Here is a tiny trained network, its code and every weight. The questions are about switching its units off for an input and a target symbol, where a switched-off unit gives its printed mean instead of its output.

import numpy as np


def w(rows, s, z=0):
    codes = np.array(rows[::2]) - 128.0
    scale = np.full(codes.shape[1], s)
    scale[-1] = z or s
    return codes * scale


def f(y):
    return y / 2 * (1 + np.tanh(0.7978845608 * (y + 0.044715 * y**3)))


def softmax(a):
    e = np.exp(a - a.max(-1, keepdims=True))
    return e / e.sum(-1, keepdims=True)


def log_softmax(a):
    a = a - a.max(-1, keepdims=True)
    return a - np.log(np.exp(a).sum(-1, keepdims=True))


def net(x, mask):
    ids = ['ΛΦΨδηθμσ'.index(c) for c in x.split()]
    T = len(ids)
    res = E[ids] + P[:T]
    u = 0
    for l in range(3):
        r = res
        for j in range(2):
            rows = slice(3 * j, 3 * j + 3)
            q, k, v = (r @ M[l][rows].T for M in (Q, K, V))
            z = softmax(np.where(np.tri(T) > 0, q @ k.T / 3**0.5, -1e9)) @ v
            o = O[l][rows]
            res = res + np.where(mask[u + j], z, o[:, -1]) @ o[:, :-1]
        u += 2
        y = f(res @ A[l][:, :-1].T + A[l][:, -1])
        res = res + np.where(mask[u : u + 4], y, B[l][:, -1]) @ B[l][:, :-1]
        u += 4
    return log_softmax(res[-1] @ U[:, :-1].T + U[:, -1])


Q, K, V, O, A, B = {}, {}, {}, {}, {}, {}
E = w([
[65,128,134],'Λ',
[194,65,135],'Φ',
[54,162,100],'Ψ',
[43,73,9],'δ',
[83,202,153],'η',
[170,89,174],'θ',
[72,166,149],'μ',
[250,153,118],'σ',
],0.013)
P = w([
[22,2,176],'0',
[77,168,182],'1',
[131,160,175],'2',
[145,186,181],'3',
[165,232,173],'4',
[177,206,187],'5',
],0.0053)
Q[0] = w([
[13,208,155],'0.h0',
[161,232,180],'0.h0',
[128,30,1],'0.h0',
[94,213,250],'0.h1',
[201,96,169],'0.h1',
[155,112,44],'0.h1',
],0.0069)
K[0] = w([
[165,107,187],'0.h0',
[126,26,202],'0.h0',
[132,177,61],'0.h0',
[17,172,206],'0.h1',
[147,107,233],'0.h1',
[254,129,167],'0.h1',
],0.0097)
V[0] = w([
[162,137,137],'0.h0',
[112,96,184],'0.h0',
[170,223,20],'0.h0',
[59,130,79],'0.h1',
[198,254,95],'0.h1',
[66,190,83],'0.h1',
],0.0083)
O[0] = w([
[85,177,147,137],'0.h0',
[254,130,102,180],'0.h0',
[65,128,183,1],'0.h0',
[135,25,75,44],'0.h1',
[92,92,198,127],'0.h1',
[121,102,57,39],'0.h1',
],0.008,0.0025)
A[0] = w([
[184,181,223,115],'0.n0',
[1,127,110,156],'0.n1',
[216,207,165,251],'0.n2',
[215,135,27,145],'0.n3',
],0.0089,0.0028)
B[0] = w([
[4,198,140,208],'0.n0',
[110,103,189,146],'0.n1',
[2,23,228,247],'0.n2',
[202,163,243,176],'0.n3',
],0.0086,0.012)
Q[1] = w([
[157,178,217],'1.h0',
[62,159,71],'1.h0',
[244,148,255],'1.h0',
[35,11,204],'1.h1',
[121,200,170],'1.h1',
[109,132,118],'1.h1',
],0.0093)
K[1] = w([
[154,219,94],'1.h0',
[254,96,17],'1.h0',
[221,192,245],'1.h0',
[241,119,232],'1.h1',
[147,13,38],'1.h1',
[213,44,165],'1.h1',
],0.0068)
V[1] = w([
[148,219,62],'1.h0',
[90,243,209],'1.h0',
[2,143,41],'1.h0',
[99,32,209],'1.h1',
[160,108,107],'1.h1',
[70,218,145],'1.h1',
],0.0087)
O[1] = w([
[86,38,254,22],'1.h0',
[93,191,63,224],'1.h0',
[136,219,223,85],'1.h0',
[19,231,46,250],'1.h1',
[68,44,167,106],'1.h1',
[123,202,170,128],'1.h1',
],0.0059,0.015)
A[1] = w([
[149,101,51,127],'1.n0',
[100,247,39,247],'1.n1',
[255,89,237,150],'1.n2',
[219,3,237,150],'1.n3',
],0.0069,0.0012)
B[1] = w([
[1,128,79,135],'1.n0',
[204,88,122,251],'1.n1',
[178,187,205,129],'1.n2',
[196,140,166,133],'1.n3',
],0.0081,0.024)
Q[2] = w([
[63,215,104],'2.h0',
[76,130,182],'2.h0',
[245,134,185],'2.h0',
[78,73,160],'2.h1',
[109,191,124],'2.h1',
[107,118,96],'2.h1',
],0.012)
K[2] = w([
[138,4,148],'2.h0',
[132,107,111],'2.h0',
[102,168,128],'2.h0',
[47,69,120],'2.h1',
[109,168,149],'2.h1',
[117,178,101],'2.h1',
],0.016)
V[2] = w([
[107,105,200],'2.h0',
[94,139,192],'2.h0',
[254,175,138],'2.h0',
[27,58,113],'2.h1',
[149,90,35],'2.h1',
[127,130,159],'2.h1',
],0.0091)
O[2] = w([
[44,60,181,2],'2.h0',
[160,111,122,14],'2.h0',
[110,10,2,148],'2.h0',
[175,156,237,115],'2.h1',
[231,82,234,172],'2.h1',
[102,121,150,92],'2.h1',
],0.0078,0.0068)
A[2] = w([
[118,206,70,1],'2.n0',
[225,105,125,166],'2.n1',
[183,76,2,73],'2.n2',
[115,227,115,133],'2.n3',
],0.0071,0.0035)
B[2] = w([
[180,77,254,226],'2.n0',
[3,28,169,158],'2.n1',
[170,207,87,213],'2.n2',
[223,126,205,248],'2.n3',
],0.0058,0.012)
U = w([
[22,47,110,89],'Λ',
[31,235,71,144],'Φ',
[190,66,110,198],'Ψ',
[2,106,146,137],'δ',
[20,60,196,130],'η',
[156,75,228,1],'θ',
[52,32,77,64],'μ',
[57,97,156,189],'σ',
],0.0064,0.0095)

Each question gives the input, a string of symbols that net reads in full, and the target symbol t.
The units are the heads (3 rows each of Q, K, V and O) and the neurons (one row each of A and B). Each row of codes is followed by its name. A weight is (code - 128) times the scale printed after its matrix; where a second scale follows, it is the last column's (O, A, B and U).
mask holds one flag per unit, layer by layer, with each layer's heads first. A switched-off unit (its flag False) gives its mean, the last column of its rows in O or B, instead of its output. The means were averaged over made-up inputs and are rounded, as every weight is.
A unit's drop is (log p(t) with every unit on - log p(t) with that unit switched off) / (log p(t) with every unit on - log p(t) with every unit switched off).
The circuit of an input: a set's keep is (log p(t) with only the set's units on - log p(t) with every unit switched off) / (log p(t) with every unit on - log p(t) with every unit switched off). Starting from the 12 units with the biggest drops (on a tie, the unit counted first), units are removed one at a time, each time the one whose removal leaves the highest keep (on an exact tie, the one counted first), for as long as the keep stays at least 0.8.
units of the circuit, in order: the units of the circuit, biggest drop first
k most important neurons of layer l: the k neurons of layer l with the biggest drops, biggest first
which heads matter: for each layer, one digit per head in row order, 1 if its drop is at least 0.15 and else 0, layers parted by /
drop of u: that unit's drop, to one decimal
input σ θ σ Φ, target Φ: units of the circuit, in order => [2.h1 0.h1 1.h1]
input θ σ σ σ Φ Ψ, target Ψ: units of the circuit, in order => [0.n2 1.n1 0.n0]
input σ Φ δ, target Ψ: units of the circuit, in order => [0.n2 1.n1]
input σ Φ θ Ψ η, target Ψ: which heads matter => 01 / 00 / 00
input σ σ θ, target Φ: which heads matter => 01 / 11 / 01
input δ σ Φ σ μ, target Ψ: units of the circuit, in order => [0.h1 0.n0]
input σ Φ Λ, target Ψ: units of the circuit, in order => [0.n2 0.n0]
input θ Φ σ Φ, target Φ: which heads matter => 01 / 00 / 00
input δ σ σ σ, target η: which heads matter => 11 / 11 / 00
input Φ σ σ μ, target Ψ: most important neuron of layer 0 => [0.n2]
input θ σ Λ Φ σ η, target Ψ: which heads matter => 11 / 10 / 00
input σ θ σ, target Φ: which heads matter => 01 / 11 / 01
input Φ δ θ Φ, target θ: which heads matter => 11 / 11 / 11
input σ σ η σ Φ Λ, target Ψ: which heads matter => 00 / 00 / 00
input Φ δ σ, target θ: 2 most important neurons of layer 0 => [0.n0 0.n2]
input Φ Φ δ σ, target θ: 3 most important neurons of layer 0 => [0.n0 0.n2 0.n3]
input Φ Φ Φ Λ θ η, target θ: 2 most important neurons of layer 1 => [1.n0 1.n1]
input σ δ σ θ, target Φ: most important neuron of layer 0 => [0.n3]
input Φ η Λ Φ δ, target Ψ: drop of 0.n2 => 0.5
input θ Φ Φ Φ Ψ, target Ψ: drop of 0.h1 => 0.2
input δ σ δ σ σ σ, target η: drop of 2.h1 => 0.0
input σ σ σ Φ η σ, target Φ: drop of 0.n3 => -0.1
